The four nearest rows among all rows above each row, by straight-line distance, nearest first (none for the first five rows):
0: [ -8   6  -8  -3  -4   4  -1   0 -13  -3  -5  -1  -9  11  -4   6  -9   4
   0 -12  14   6   4   4  -5   7   4  -4 -14   0  -1   3  -3   2  -8  -5
  -4   0  -3   3  12  -6   9   0  -5   0  -6  -1   0   2   2   4  -2   7
   4  16  -9  -4   6  -3  -2  -2  -6   0   3  -7   8   4   2   8]
1: [  1   0  14   2   5  -7   4  -8   8  -1   6  -2  -2  -1   6  -1  19  12
  -4  -2   0   7 -12  -5  -5  -9  -4  12   6   4   0  -1  -2  -4   7  -4
  13   7  -6  -1 -15  -2  -1  -8   2  -7   7   6  -3   5  18   0  -3  -5
  -3 -11   6  -3  -1   9  12   5   0  -3  -1   0  -2   7   1  -1]
2: [ -7  -6  -5  -3  -3  -6  10   4   6   6  -2  -3   5   0  -1  10  -1  -6
   0   1   5   8   7  -3  -1   1   2  -9   1  -2   4   5   0   1 -11  -6
  -4   5  -2   4  -1  -7   3   8  -5   4   8   8   1   3  -8   1  -2   2
   3  -6   3   7   0  -5  -8 -11  -2  -6  -6  -7   5  12   6   1]
3: [  6   0  -6  -2  -4  10  -4 -12  12  -2  -6  -5   7  10  -2   2   0   2
   1  10  -8  -2   3  -2  -7  -2  -6  -6  -1  19  14   0   7  -5   2   1
   5   9  -2  -1  -3   4  -1   4   0  -8 -14   4 -18 -11  -9  -3  -2   3
  -3  -9   0   7  -3   6 -11   2  -6   7 -11   3  -1   8 -10  -6]
4: [  5  -2  10  -7  -2  11   2   6  -2 -10 -16   2 -15  -7   5   6  -5  -1
   7   2   3   7  -7  -1   9   7   1  -4   1 -11 -14  -6   7   0 -11   5
   7   3  -3   6  -1   0   2  -8  -7   6   1   3  -4   1   4 -10   0  -4
  -4  -2  -5  -1   1   4  -7  -2   0   5  -1   6  -4   3   6 -10]
5: [  2   6  -6  -1   1  -6  -4  -8  -4   6  10 -10  -6  -1   1  12   6   4
 -10   7  -4  -1   1   4  -5   1   8   2   5  16  10  -7  -3  -2   7  -2
   2  -6   5 -17   4  -1   6   0   9  -5  -1  -1  -6   9   3  -1  -4  11
   6  14 -11   0  -8 -15  -5   3  -8   0   6  -2   5  -3  -6  -2] : 0 3 2 1
6: [  2  -1   6   5   5   3  -1  -6   3  -1  -4   0  -7  -4   2  -8   8   5
 -14  -4   7 -10  -1  -3   6  -2   0 -11  -3   3  13  14  -2   2   6 -10
   2   4  -3   2  -5  -3  -6  -5  19  -5   4   6  -5  -7   9  -2   2  -3
  -2 -15   4  -1  -1  -4  -2  -2  -7   0   5  -3  -3  -6   8  -4] : 1 2 3 5
7: [ 18  -6   2  -5   5  -4   7  -7  15   1   5   2  -6 -12   6   6  10   1
  -5   7   3   0  10   0   2  -4  -9   1   1   0  10  -4   3   3   7  -3
  -5  -2  13 -15 -14   1   0 -10  -3   0  -1   5   1  -6  -8  -4   2  -3
  10  -4   0  -6  12   8   1   2  -1   3   1   5   6   9   7  -4] : 1 6 2 3
8: [ 15 -18  -3 -18   4  -1  -4   8  16  -1  -3  21  -1  -5  10  10   3  29
  -5  -9  -3   4   7   3  16 -19  -7   8   7   3  30   3 -17 -20   0  -1
  -6  -8  21  -6  18  -2  -5  -6  29   4   7  -8 -14 -25  -3  10   7 -39
   7  14  -7 -14  27  28  -4   1   5   3  10   5   5   5   9  11] : 7 6 1 3
9: [  0  -7 -11 -15  -2   0   5   8  11  -1  -2 -11  12 -17   2  15   8   2
   5   3  -5  -1   2   7   3  -5  -4  -4   6  13   5   4  -2  -9  -5   9
  -7  -8   8  -6   1   6  -5  13   4  -4  17   1  -2  -6   4   9  -9  -2
  -8   9   3   6   6  12   1  10   3   6  -9   1  10   8  12   0] : 2 7 3 5
10: [ -8  -3  -7  -7  -2  -2   1   8  -7  -4  -3   8   4  -2   2  -2  -1   3
   4  -4   5   6  -5  -6   5  15  -1   0   4  -7 -12 -11  -4  -4  -2  -5
   1   8   2   6  -6   7   6   0 -11   5   2  -6  -5  -3   1   2 -12  -6
   1   3   2 -10   4   5  -6  -3   4  -3 -15  10  -9  13   2  -3] : 4 2 0 1
11: [-11   5 -12  -1   1  10   0   2   6 -11  -5  -2   3   0   2   2   8   6
  -5   1   0 -10   9   6  -8  -6   2  -8   5   2  10  -3   6  -9   2  -2
   2  -3  -7   5   7   1   5   0  -1  -1   0   3   9  -5   1   1   9   4
   0 -14  -4 -22   9   2  -2  -3  -6   0   2 -11 -11   5  -1   2] : 6 2 0 3
12: [ 12  -5  10   2 -14   5   7  11  -6  -4   0   5   8  18   1 -17   2 -18
   8   2  17   7  -4  -1   1   5 -12  -5  -9  -7 -30  14  14  -6  11  -4
  -4  -1  13   8  -8   0   7  -8 -10   0  -2  -2   8   1   3   4   9  -7
   4 -13  15  -9  21   7   1  -3   6  -5 -23  15   2  10  20  -3] : 10 4 2 7
13: [ -5   1  10   8   6  -4  -3  13 -19   6   0   6  -4   1  -9  -2  -5  -8
   1   3  -3   4   0   4   3  -5   2  -6   1  -4 -22  -1  -2   3   6  -3
  10  -2   0   1   9   8   0   1 -11  -1   0  16  18 -12   7  -5  -3  -8
  -8   9   6   2 -11  -9  -2   0   0  -5   7   0 -13 -10  -2   3] : 4 10 0 2
14: [ -9  -4  -6  -2  -9  -3   0   8  -7   0   3   1  -4   5  -9   0  -2  -1
  -4  -1  -1  11  -4   4   0  -1   2   3   1  -9  11  -2  11   2   3  -5
  -9   0   2   1  14   4   1  10 -10   2  -6 -11   2  -7  -4  -6  -3   3
   1   4  -3 -12   4 -11  -2  -4   2   2  -3  -1  -4   0   7  -4] : 0 2 10 11
15: [-12  22  12   9   5  -7   2   8 -15  -2   9 -17   3   1  -5 -10  -9  -7
   9   5  -1  10  -2  -8 -20  13   4 -11   2 -21 -59  -5   9  16  -4   2
  12   7 -19  13 -14  -2   9  10  -5   5  -4  -8   7   6   9   4   5  28
  11  -2   3  10 -27 -10 -12  -7 -14  -2  -8 -14 -12 -10  -7 -15] : 13 4 10 2
16: [  2  -5  -8  -4 -11  -7   3 -15   6  -3   0   9   5  -9  -5 -15  -7   2
   3  16  -6   2  -9  -4   5  17  11  -6   3   8  21  -3 -10  -9  11  -1
  -6   7   9  -1  18   8  -6 -12 -18  -6   4  -3 -23   3  -5  14  -1  11
 -13   6   8 -13  20  -2   7  10 -10 -17  -5 -10 -10  21  -1 -13] : 10 14 3 11
17: [  2  -5  10 -11  -3   7   0  19  -5  -3  -9   9 -11   9  -1  -6   1   2
  15  -2  -7  17   4  -7   8  13 -13  -5   3  -8 -30  -5   2   4 -13  -5
  12   5 -10  21  -2   3   7  -2 -22   6   4  -6  -5  -6  12   6 -11 -19
   5  -1   4  -2   8   8   4   2   1  -3  -5   5  -5   7   4  -2] : 10 4 13 12
18: [ -1  -1   1   0  -3   7   2  -2  14  -3  -6   1   1  -4   1   5   9  -2
   7  -5   1  -1   5  -3   5   1   5   2  -1   6   2   6  10   3  -2  -2
   0   7   3   0 -12   0  -5   0  -1   3   2  -1   7   0   3   2  13  -5
   6   4  -3   9  -1  -4  -3  -2  -6  13   0   5  -1   4   4   2] : 2 7 4 6
19: [  4   2  10   3  11  -6  -4 -21   6   4  -3   0   0  -6  -3 -24 -10  -8
 -22  -5  -9  -5   0 -10  -2 -12 -11   8  -7  -4 -30   7  -7   3  24  -1
   6   3   9 -28 -13  -2  -4 -12  -2  13   9   5  -9   5  -2  -8   6   7
 -16  -5  13 -22   4   1  -9   4  13   3 -19   8 -13   2   5  -4] : 1 7 6 10
20: [  9 -22   2  -5 -10  26  10   4  34   2 -11   2   1 -20   7  22  11  20
 -21 -16   1   7  11  -1  21  -2 -13  10   3  13  23   3  10 -17  11   0
 -19 -16  16  -7  11   1   2  -3  28   3  20   6   7 -21  -5   6   6 -22
  11  17  -1 -21  18  13  -8   8   8   2 -13   4  11  11  24  13] : 8 9 7 18
21: [ 14 -16 -17 -31  21   1  15   5  11   6  -2  15   0 -16  12  29  13   3
   4   2  12   4   4  10  18 -21  -6  -1   6  30  63   8   2 -15  10   1
 -16  -3  29  -6   9   1  -6  12 -13  10  18  -5 -12   5 -13 -11  -7 -27
  -2   4  -8  11  19   1   1  16   8   6  10  14  24  20   8   6] : 9 8 7 20
22: [  1  -4 -11   2   6   3   1   5   4  -7  -6   5   6   4  -3   1   0  -2
  -4  -4  -3   4   3   4   8  -5   0   2   9  -1   3   0  -2   3  -4   5
   2  -4  -3   0   4   8   6   0   9  -2   0  -6  -4  -5  -9   5  -2   0
   1   4   0  10   6   0   4   3  -1  -7  -3  10  -5  -5   3   3] : 18 14 2 10
23: [ -4   5  11   7  -3  -2  -6   1 -13  -2  13  -8   3  -8 -11 -12  -1  -6
  16   6   3  10   5  -4 -17   5  11  -4  -3 -11 -21  -6  -2   6 -13   1
  14  -1 -21   8  -7   4   5   2  -1  -1   7   1   2   3   1  -3  11  16
  -4   2   5  20  -9 -10   0  -9  -9 -13  -3  -6  -1  -8  -6  -2] : 15 13 2 4
24: [  4   3  14   7  -7 -15 -18   5  11  -4   5  -1   6   8  -8  -2  10 -11
 -17   5   4   8   3   8  -4   2   8  -6  -8  -7  10   0   2  12 -10  -3
   2   7 -10  -4  -5   1  10 -10  -3   2  -3   7  15   5  17  -8  -5  31
 -12   4  -4  13  -3 -14  -2   8  -5 -10  13  -4  13  17  -1  31] : 2 0 5 18
25: [  4   6  11  19  12  -4 -11  -2   4   0   3   3   0   9  -9  -4   0 -11
  -5   1   6  10   5  -2 -10 -13  11  -2  -6   8  25 -15  -6   5  -7 -14
  -7  -5  -7  16   3  -5  -1  -3   6   8 -12  -3  -6   3  -6   2  -4  -2
   7 -14  -7  -1  11  -1   0  -1   1   7  -4  -3   5 -21  -3  -5] : 22 6 14 2
26: [-20   8  28  -5  10 -11  -8  -9 -55  -2  -7  -2 -18  -2  -2 -33 -14 -13
  -5   9 -36   7  -5 -17  -6  32   9 -16   5 -16 -18  19  10   3   8   4
   6  18   9   8  -1   1 -13  13 -37   2  -7 -17 -11  -5   3 -15 -19 -16
  -2   2   9 -18 -17   2   0  -3  11 -16   9  -2 -28   4 -26  -7] : 13 10 17 14
27: [ -9   7  18 -10  -6  -4   0 -10 -20   9  -1  -5  11  -5  -1   6  13 -15
  -7   3  -9  -4   5  -1  -9  -2  12   8   0   4 -23  17   4   2   8   6
  14  11   6 -10   2  -4   6  13 -20   3 -17 -12 -11  -3   7  -2   1  10
  -3  14   1  -6 -18  -6  -3   1   1  -7  -7   4  -4   5  -6   5] : 13 5 14 18
28: [-10  -1 -11 -11  -2   7   5   5  -5  -3  -9   3   3   2  -2   8  14  -2
   0  -7  -1   0   5   1  -3 -10  -2   5  -1   3   8  -3   6  -5   0   1
   0  -5 -16  -6  13   0  -5   1  -5  -5   3   8   6  -6   4   3   1   8
  -6   1  -8 -16  20   2  -1   0  -5   3  10  -4  -7   1   0   2] : 11 14 22 0
29: [ 15  -1   3  -9   8 -10  -1   3  -5  -2  -3  -4  -1   2  -2  -2  -1  -1
  10  10  -3 -10   7  -4  -3  -9  -1   8   6   1   0  -2   0  -2  14   6
  -3   1   6   4  -5  -4  -6  -3   2 -10   2  -1   6   5  -1   4  -4   0
  -8   2   4   8   6   1  -2   1  11  -1   5   0  -3  -2  -3   5] : 22 18 7 1
30: [  2  -9  18  -8 -11   8  -9  18 -13  -5 -13  10  -3   5  -6 -10  -8   4
  23  -5  15  20   2 -12   9   6 -13   4 -10  -7 -24  -2  17  -1  -8  -9
  11   0   0  16   0  -2   0 -15 -17  -3   2   0  -7  -1  10  -6  -5 -17
  -2  -9  19  -8  12  11   1   1   6  -1  -6   1   2   5  -3   4] : 17 4 10 12
31: [  4  -1   1   3  -1   4  -1  12   3  -1  -3  -7  -4  -9   9   6  -1   5
   4   4 -11   3   1  -4  -1  -5   1  -5   5   2  11   8  -5   4  -4  -6
  -3  12  -2   0  -7  -3   2   6   4   4   9  -4   1   2  -6  -6   1  -8
  -5  -4  -6  11  -9   1  -4  -6 -11   0   4   9  -2   6   1   0] : 18 2 22 6
32: [  0  -1  -2   1   0   3   6   4  -1  -9  -3   0  -7  -5  -5   2   0  -1
   5  -4   9   0  -5   0  11   2  -1  -2  -7  11  -5  -1   8  -7   3   6
   4   1  -3   2   9   1   5   7  -5  12   8   3  -9  10  -1  10   1 -12
   9   1  -2  -4  -3   3   5  -7   3  10  -4   1   0  -9  -3 -10] : 18 4 22 10
33: [  2   9  -9   1   1   0  -3   7  -3   6   0   6  -5   2  -1   4   0   0
  -9   7  -7   4  -5   9  -3   3   9   1  -6   1   7   4   3   1  -5   9
   3 -11   6  -6   7   8  -7   6   7  -6   3  -6   2  -4  -4   1   1  -2
 -10  -2  -2  -1  -1  -9   2   1  -4   5   7  -2   3   0   3  -1] : 22 14 5 31
34: [  0   6  -9  11   6 -24   0 -25   3   4  14 -13   2 -16  -3  16   4   1
 -15   8 -16 -23   1  12 -14   1  12   4   6  27  61  -1 -14   7   5   1
  -6  -2   8 -31  11   8   0   3  15 -10  -7  -2  -2   9 -11   1   2  42
   1  20 -22   3 -25 -24 -14   5  -1   5  14  -8  10  -3  -3   1] : 5 33 3 31
35: [-13  12   2   4   6  -3  -7   1  -7   0   7   4   4  15  -7  -2  -5  -1
  -4  -9   1   7   0   3  -4  -8   2   2   1  -1  -1  -6   3   3  -8   4
  -7  -1  10  12   1   3  -2   8  -9  -2 -10  -2   0   3  -1  -5   1   7
  -3  -1   7  -1   1   0  -2  -7  -5  -3  -1  -1 -10  -7   0   1] : 14 22 33 0
36: [ -1   4  10  -2  -8  -6  -5   0  10   9   6  -3  -3   1  -9   0   2  -1
  -6  -1   4   9   5  -3   3  -4   2  -4   0 -10   5  10  -3   7 -13   7
   9  -2   9  -3   6   0  -8   8  -2  -2   0   7   8  -7  -2  -6   0   6
   5   0  -4   2   0  -8   1   0   5   3   0  -5   8  15   3  16] : 2 33 18 14
37: [  9  -1 -11   8   3  -2   1 -21  16   7  20 -13  12   0  -3  -1  -2   1
 -12   0   9 -10   3   4 -13 -20  -5   0   0  12  22   1   1   7  12   0
 -11 -12  10 -35  -2   1   5   9  20 -13  -1  -6  15   4  -3  -4   7  20
  12  -3   4  -8 -11  -9  -1  10  -1  -8  10  -6  25 -10   1  13] : 5 7 33 36
38: [  4   7   2  -2   1  -7 -16   6  11  -8   2   5   1  17 -12  -9   2 -14
 -13  -5   2  11   4  -2  -5   5   3  -3   0 -13   7  -3   3   7  -7  -5
   0   0  -6  -1  -1  11   8   7  -4   4  -6  -3  12   0   5   3  -2  24
  -2   0  -8   9 -12  -3   4   5  -1  -6  13 -11   8  15  -2  17] : 24 36 35 0
39: [  8   6   2  -1  -7  -1  -4  -3  11 -10  -1   0  -1  -9  -6 -10  15  10
 -13   3  -7  -3   1  -1  -8 -10  -4  -1   4  11 -20  -8   0  -8   2  -2
   7  11  -1   5 -18   0   2  -6   7  -2   1   7   1  -4  13   0  -1 -25
 -14 -11   1   0  -8   5  -3  -6  -2   0   1  -2   1   2  13 -11] : 1 6 18 31
40: [  3  -6  -2  -9   2  -3   3  10   4   6   0  12   0  -5 -10   8   2  10
   9  -2  -5   4 -15   3   8  -3  -3   6   6  11  16  -4   6  -2   1  -1
   5   7   4   9  13   6  -1   2  -5  -3   7   3  -1  -5  -5   8  -5 -22
   6  12   1  14   5  -3  11   1  -4   4  -5   6  10  13   3   5] : 22 18 32 9
41: [ -2  -1  13 -19 -14  19  10  26 -16  -5 -14   5  -9  14   5 -11  -7  10
  27  -6   5  15   4  -5  22  16  -9   2  -4  -9 -37  -8  -4  -8  -3   0
  16  -7  -6  35   7  10   1  -1 -32  13   7  -6  -2  -4  15  -1  -8 -35
  -1 -17  14  -3  16  17   2 -11  14 -12 -16   9 -13  -1   4  -5] : 17 30 10 4
42: [ 10  -3  10  10 -11  -3   2  -1  -5  -5   3  -3   9 -10  -7  -5 -14   1
   4   8   8  -3   0  -9   0   7   6   3   4   3  -6   6  -2  -2   4   9
   4   6  15   3 -13   6  13   6   9  -2  -3  -6  -1   0  -9   1 -10 -12
   4  -3   8  14 -10   3  -1  12  -2  -3   7   3  10 -14   5   8] : 29 22 31 18
43: [-3  2 -2 -1  1 -4  3  0 12 -5 -6 -9  2  1  1 -6  1 -2 -4  1  0  9 -4  2
  5  6 -7 -4 -1 -3 -2  2  8  8 12  1 -4 -3 -5  1 -1 -5  3 -3 -3  0 -2 -5
 -6 -4 -2 -2 -7  4  4 -6 -4  7 -3  3 -6 -2 -2  3 -2  5  0  2 -3 10] : 22 18 2 31
44: [  2  -4   9  -4  -1   1  -3 -11   0  -1  -3   8  -5  -7   1   0   2   7
   1   5  16   2   0  -5  -1  -7   2   1  -6 -13  12   1  -7  -7  -5   3
   5  -1  -3   6   7   3   1   0   5  -6  -1 -17  -8   3  -6   3  -9   1
  -4  -6  -2   2  -5  -5  -3   4   7   1  12  -3   2   0   4  -1] : 33 22 6 29
45: [-12  -3 -10  -9  13  -3   2   4  -9  -4   3  -2   0  -2   1   4   6  -1
  -3   3  -2 -12   0  -1   0 -10  -1  -5  -5  -7  -4  -2   3   3  -9  -8
  -4  -2  -6  -4   0  -4  -1  -3  -6  -2  -2  11   4   1   8  -2  12   2
   6   3 -10 -13  10 -11   0 -10  -3  -7   9  -5 -11   5   4   1] : 28 11 2 14
46: [ -8  -9  -8   0  -7  -3   0   5  -2  14  -9   1  -3  -1   4  -2   2   1
   0  -2 -11  -5  -3   5  -1   8  -6   0   1  -1   8   9   3 -11  -9   4
   3 -13   3   1   8  -5  -1  -1   3  -9   0   1   0  -2  -4   2   1   1
   0  -3   1  -1  -4  -6  -2   2   5  -9  -8   5 -11  -4  -3   0] : 33 22 14 43
47: [ 17   5 -23   8   2  11   0  -3  25   4   4  -7   4   3  -7  29  13  10
  -5 -13  38 -12   3   7  14 -28  -4  24   9   6  24 -25  14   0 -13  -3
 -19 -16  -3 -11  -9   7  10  -8  37  -1  17  -2  28  17  15  19  21  13
   5   0 -17  29  -3  -6  -4   9 -12  10  -9  -2  19 -16  18  13] : 37 18 22 5
48: [ -2  -4   3  -1  -7  -1   3  -2   3   6   3  -2   4 -16   4  10   2  -1
  -3  -1   4  -9  -5  -2   1  -9  -7  11   3   9 -13  -8   5  -6   0   1
   2   2  -2   9 -18  -5   1  -2   5  -4   4  10  -8   1   8  -1 -16 -10
   0  -3   4   0   5   3   0   2  -1   3   6   3   0   1   3   0] : 1 39 18 29
49: [  3 -11   1  -4  -9  -3   4   1  -8  -6  -2   3  -3  -4   2   0   8   3
  -1   1  -7  -9  -1   0  -3   1   0   1  -5   8  12   0  -1   0  -8  -3
  -2  -8  -7  -4  -3   6   6   2   2  -6  -4   4  -5   1   4 -12  -2   5
   6   0   5  -8   7  -5   5   8   2  -2   2   2  -7  -3  -8  10] : 46 22 28 45
50: [  0   4  -9   1  -5  -6   5  -1  -1   9   6   2   4  -5   0   2  -4  -3
   4   3  -1   2   4   9  -7   7   3   0  10   7   1   0   5  -2   4   2
  -1  -3   1   2   2  -9  -4  -5   0   4   5   5   4   1  -3  -9  -6   2
   5   0   1   0  -5  -5   1 -12   2   9   7  -3  -7   3   3  -9] : 2 33 43 46
51: [ -9  -3 -15 -10   5  -3  -6   8   1  -5   1   7  -1   5  -1   2   6  -8
   2   0  -5  -2   1   8  -1  -4   7  -2  -2  -1  -5   0   7  -4   6 -12
   1   0  -3  -7   2  -4   0   3 -19   9  -6   5   1   3   9   2   4  11
   1   6  -6 -18  19  -6   2  -4  -9   4   9   2   3  -3   0   5] : 45 28 14 11
52: [  4  -3   7   4 -11  -2  -6  -5  -4   2  -3  -8   1  -5   2  -5   4  -5
  -1  -3   0   9  -3   1   4   4   4   8  -7  -7   2  -3  -1 -10   4  -1
  -2  -2   2   7  -5   6  -8   8   5  -2   2  -1   2  13 -10  -1  -1   2
  -1   0   6   1  -2   6  -8  10   4  -1   3  -7   3  -2   2   9] : 44 43 29 49
53: [-14   8 -23  -7   7  10   6  16  -2  -9   0  -2  -8   3   4  11   9 -16
 -16   2  -8 -14   8  13   1 -12  -4 -11  -1  -2  -5 -11   1 -18  -5  -5
   9  -3 -13  -3  12  -5  -3   8 -10  -3   7  -1  14  -6  11  -2   9   5
   0 -16 -14 -23  20  -5   5 -19   1  -6  21  -6  -1   1  -8   5] : 11 28 45 51
54: [ -2   1 -17  -5  -3   5   9  12  -7  -2  -8  -6  -2  26   1  -1  -8  -4
   7   9  -3   3 -10   7  -5  13  -3  -6  -5 -11   3  -6   2   3  -2   8
 -18   0   6  -1  21   0  -4   5  -6  10  -7   4   1  -3  -4  -1   7  21
  -4  10   6  -2  12  -3  -4 -13  -8 -12  -4  -1   2  -5 -20   2] : 14 0 35 51
55: [ 10  -3   5  -2   5 -10  -8  -1   4   2  -3   1  -1  -2   1  -8   3  -5
  -8  -7   3  20   4  -1  -7  -5  -6  -3   5   2   6  -8  -7   6  -6   6
   9   2 -11   6   4   9   6  -1   1  -3  -8  -1  14   2   6   1   4  20
  -7   8  -4  12   2   4   0  -4  -2   4   8   0   2   4   6  10] : 38 22 36 43
56: [-1 -5  6  6 -6 -6  1  8  1 -6  3  1 -4  1  0 -3 10  1 -9  2  4  3  0  1
  7 10  8  7  5 -5 -3  1 -1  7 -9  0  4  3  4 -2  0  2 -1  6 -2 13 -2  0
  3 -7  5 -9  4  6  6  2 -5  8  3 -2  2  2 -3  3 -1  2  8  8  6 10] : 36 18 43 22
57: [ -4 -11   3  -8  -3   5  -9  10  -3  -4 -12   2   3   9  13  -4   2   0
  11  -8  13  14 -10   2   5   4  -7   5  -7  -8 -30   0   9  -1   3   2
   2  -9   8  15  -9   4  -2  -6 -15   4   1  -6  -3  -3   6   0  11 -27
   9 -12  15 -11  14  14   7  -4  14   4 -10   4  -4   8  -5  -2] : 30 17 12 10
58: [-8  0  1 -3  6  1  1 -6  5  1  3 -3  7 -2  3 -6  0  2 -9  3 -2  1 -5 -6
  0  0 -1  1  0  1 -5  2 -3  1 -4 -5  6  0 -2 -4  0 -4  1 -8  3 -1  6 -3
  2  8  1  0  0  2  0 -7  5 -5 -4  8 -1 -6 -6  4  3 -1 -2  0  4 -8] : 43 50 6 1
59: [ -8   3   6  13 -13  13 -19   2  -3 -11   6  -9  10  17 -15  -5   3  -9
   2   8  -8  16   2  -9   0  19   2   3   2 -15 -20 -13   6  15  -7   2
 -15  -9 -18  21 -11  -8  10  -8  11  -1  -5   8   9 -11   3  -3  -4   4
   7  12   4   0   2  -5  -2 -12  -9   4  -2  -8 -12  -8   2   3] : 23 35 43 56
60: [-17   5 -58 -15  18  22  11  18  -2   3   0   6  -6  23   6  17  17  -3
 -17   6  -3 -11  -6   7   3 -32 -16 -13   8 -10   1  -4   3 -12   5  -7
  -7  -8 -18 -11  18   1  -8  19 -23   8  -6  10   4  -4  21   6  16  13
 -11 -20 -19 -40  48 -15   5 -14  -3  14  26   1 -17   9  -9  -1] : 53 28 51 45
61: [-13   7  -4  -1   3 -14   6  -6 -37  -6  10  -8  -2  18 -20 -11  -6 -13
  18   5  15  -9   3  11 -13   2   6 -10   0 -17 -16  -3  -5   7  -1   8
  15  17 -12   3 -14  16   0  -6 -36   2  -8  -1   2  15  -2  -3  -6  29
   3 -19  10  23 -34 -13  16 -12  -5  -6  11  -3   3  -7 -31 -12] : 23 15 35 13
